[[ 25 -28 -27 -27  25 -27  25  25 -28 -28  19 -27 -27 -27]
 [-18  14  13  13 -18  13 -18 -18  14  14 -16  13  13  13]]
->
[[-27  25 -28 -27 -27  25 -27  25  25 -28 -28  19 -27 -27]
 [ 13 -18  14  13  13 -18  13 -18 -18  14  14 -16  13  13]]

[[  9 -29  -3   9  -7 -31  10]
 [ -3  -7 -16   4  -4   8  -8]
 [  3 -15  -6   4   4 -17   8]
 [ -9 -20   5  13 -10  23 -23]
 [  9 -29  -7   8  -6 -30  10]
 [ 11 -32   6   9 -14 -33   9]
 [ -1  -3  -7   2  -2   3  -3]
 [ 10 -31 -21   9 -11 -32   9]
 [ -4  -9  12   6  -5  11 -11]
 [  3 -13  16   4   5 -15   7]]
->
[[ 10   9 -29  -3   9  -7 -31]
 [ -8  -3  -7 -16   4  -4   8]
 [  8   3 -15  -6   4   4 -17]
 [-23  -9 -20   5  13 -10  23]
 [ 10   9 -29  -7   8  -6 -30]
 [  9  11 -32   6   9 -14 -33]
 [ -3  -1  -3  -7   2  -2   3]
 [  9  10 -31 -21   9 -11 -32]
 [-11  -4  -9  12   6  -5  11]
 [  7   3 -13  16   4   5 -15]]

[[  2  -7   3   9  -3  10  10  10  14   1   6   8   7]
 [-12 -12  12  16  -7 -25  20  25  22   7 -12 -22 -17]
 [  7  11   6 -20  10 -12 -13 -15 -20   4  -4 -13  13]
 [ -2  10   6  30  14 -19  13   0  22   0  14 -16   2]
 [ 20 -11  17 -14 -16   4 -26 -10  -6  24  -1   4   2]]
->
[[  7   2  -7   3   9  -3  10  10  10  14   1   6   8]
 [-17 -12 -12  12  16  -7 -25  20  25  22   7 -12 -22]
 [ 13   7  11   6 -20  10 -12 -13 -15 -20   4  -4 -13]
 [  2  -2  10   6  30  14 -19  13   0  22   0  14 -16]
 [  2  20 -11  17 -14 -16   4 -26 -10  -6  24  -1   4]]

[[  8   5   3  -3   2   6  -4]
 [ -1   2  -4  -9 -12  -2  13]
 [  3 -10  12   0 -10  -6 -31]
 [ -2 -11  13  15  -6 -13 -11]
 [  2   5   0 -12 -12  -4  -8]
 [  6   4  -8   0 -11  10  15]
 [ -4 -17   9   0  -8 -13   0]
 [ -3  -3  -8  -1  -4   0  -5]]
->
[[ -4   8   5   3  -3   2   6]
 [ 13  -1   2  -4  -9 -12  -2]
 [-31   3 -10  12   0 -10  -6]
 [-11  -2 -11  13  15  -6 -13]
 [ -8   2   5   0 -12 -12  -4]
 [ 15   6   4  -8   0 -11  10]
 [  0  -4 -17   9   0  -8 -13]
 [ -5  -3  -3  -8  -1  -4   0]]

[[  0 -10  22 -12  -5  15]
 [  4 -19 -17  22  -7  11]
 [ -2 -19  15  11  21 -15]
 [ 11   9 -11 -15   4  -3]
 [-20  14 -20 -10   0  27]
 [  0 -10  17  -4 -17   9]
 [-16  10  -9  -1  22 -19]
 [  2  17  11  18   1 -16]
 [ 14  19 -13  -7   9 -12]]
->
[[ 15   0 -10  22 -12  -5]
 [ 11   4 -19 -17  22  -7]
 [-15  -2 -19  15  11  21]
 [ -3  11   9 -11 -15   4]
 [ 27 -20  14 -20 -10   0]
 [  9   0 -10  17  -4 -17]
 [-19 -16  10  -9  -1  22]
 [-16   2  17  11  18   1]
 [-12  14  19 -13  -7   9]]

[[  6   0   9  -8  16  -1  15  -6   0 -16  10   5  11  -5   6]
 [  3   3  21 -26  17   0  28  10   0   9  19   5  30  -5   3]]
->
[[  6   6   0   9  -8  16  -1  15  -6   0 -16  10   5  11  -5]
 [  3   3   3  21 -26  17   0  28  10   0   9  19   5  30  -5]]
---
[[ -2   9  -6   6  -1  -2   2]
 [  9   3   0  -3 -14   2  -2]
 [  7  10   2  -6  -2  -8  -4]
 [  6  10 -28   8 -10  -4  14]
 [  4   5   7  12  -4   6   3]
 [ -4   1  -4  -5  -1   4  -5]]
->
[[  9  -6   6  -1  -2   2  -2]
 [  3   0  -3 -14   2  -2   9]
 [ 10   2  -6  -2  -8  -4   7]
 [ 10 -28   8 -10  -4  14   6]
 [  5   7  12  -4   6   3   4]
 [  1  -4  -5  -1   4  -5  -4]]

[[-24 -28   8]
 [ 23  28  -9]
 [  3   2  35]
 [ 20  31 -11]
 [-22 -28   8]
 [-23 -27   5]
 [ 21  27  -9]
 [  5   4  36]]
->
[[-28   8 -24]
 [ 28  -9  23]
 [  2  35   3]
 [ 31 -11  20]
 [-28   8 -22]
 [-27   5 -23]
 [ 27  -9  21]
 [  4  36   5]]

[[ -5  -2   0  -8   9   2 -10 -14  -9  -6  -8   4]
 [-20  18   7 -13 -12 -13  -2   8   2 -21  21  17]
 [ 21 -18 -16  30 -12  -2  14  21  -5  21   9  -7]
 [  0   7   2   4 -11  -3  11  15   9   0  11  -2]]
->
[[ -2   0  -8   9   2 -10 -14  -9  -6  -8   4  -5]
 [ 18   7 -13 -12 -13  -2   8   2 -21  21  17 -20]
 [-18 -16  30 -12  -2  14  21  -5  21   9  -7  21]
 [  7   2   4 -11  -3  11  15   9   0  11  -2   0]]

[[ -2   4  -6  -5   0  -2  -3  -2  -3  -1]
 [ -5   0  -6   3   4  -8   3  -8   0  10]
 [  4  -4  17  -6   7   6  10   1  -7   0]
 [  2   0  10  -6  -2   6   4  -2  -4   3]
 [ 16  17 -30  16   0   0   4  10  -2   6]
 [  2   6  -6 -12   2   1   0  -3   0  -8]
 [ 14   1  -9  13  19 -14  21   4 -13   4]]
->
[[  4  -6  -5   0  -2  -3  -2  -3  -1  -2]
 [  0  -6   3   4  -8   3  -8   0  10  -5]
 [ -4  17  -6   7   6  10   1  -7   0   4]
 [  0  10  -6  -2   6   4  -2  -4   3   2]
 [ 17 -30  16   0   0   4  10  -2   6  16]
 [  6  -6 -12   2   1   0  -3   0  -8   2]
 [  1  -9  13  19 -14  21   4 -13   4  14]]

[[ 11  -7   5   7   5  -7 -18]
 [ 22 -12   1 -13   6 -17 -13]
 [-14  -9  -4 -14  -8 -20  13]
 [ 24  20  -7  23 -20  33  26]
 [ 21 -13  -8 -10 -14 -11  25]
 [ 11 -17   1   4  10 -32 -15]
 [ -9 -16   1 -11   3 -19  -5]
 [ 12 -10   6  -3   8 -19 -19]
 [-16 -18  -6  -4 -22 -30  27]]
->
[[ -7   5   7   5  -7 -18  11]
 [-12   1 -13   6 -17 -13  22]
 [ -9  -4 -14  -8 -20  13 -14]
 [ 20  -7  23 -20  33  26  24]
 [-13  -8 -10 -14 -11  25  21]
 [-17   1   4  10 -32 -15  11]
 [-16   1 -11   3 -19  -5  -9]
 [-10   6  -3   8 -19 -19  12]
 [-18  -6  -4 -22 -30  27 -16]]

[[ -4  31  -4  30 -28   4 -26]
 [ 32 -11  16 -32  24 -17  -6]
 [ 30  14  -8 -26  25  -6 -18]
 [-20   9  22  34 -36 -14  -8]
 [-14  22 -27 -15  13  32 -16]
 [ 16  33 -30   8   0  29 -29]
 [ 22  20  22  11 -21 -25 -27]
 [ 18  -1  29  22 -20 -37  -3]]
->
[[ 31  -4  30 -28   4 -26  -4]
 [-11  16 -32  24 -17  -6  32]
 [ 14  -8 -26  25  -6 -18  30]
 [  9  22  34 -36 -14  -8 -20]
 [ 22 -27 -15  13  32 -16 -14]
 [ 33 -30   8   0  29 -29  16]
 [ 20  22  11 -21 -25 -27  22]
 [ -1  29  22 -20 -37  -3  18]]
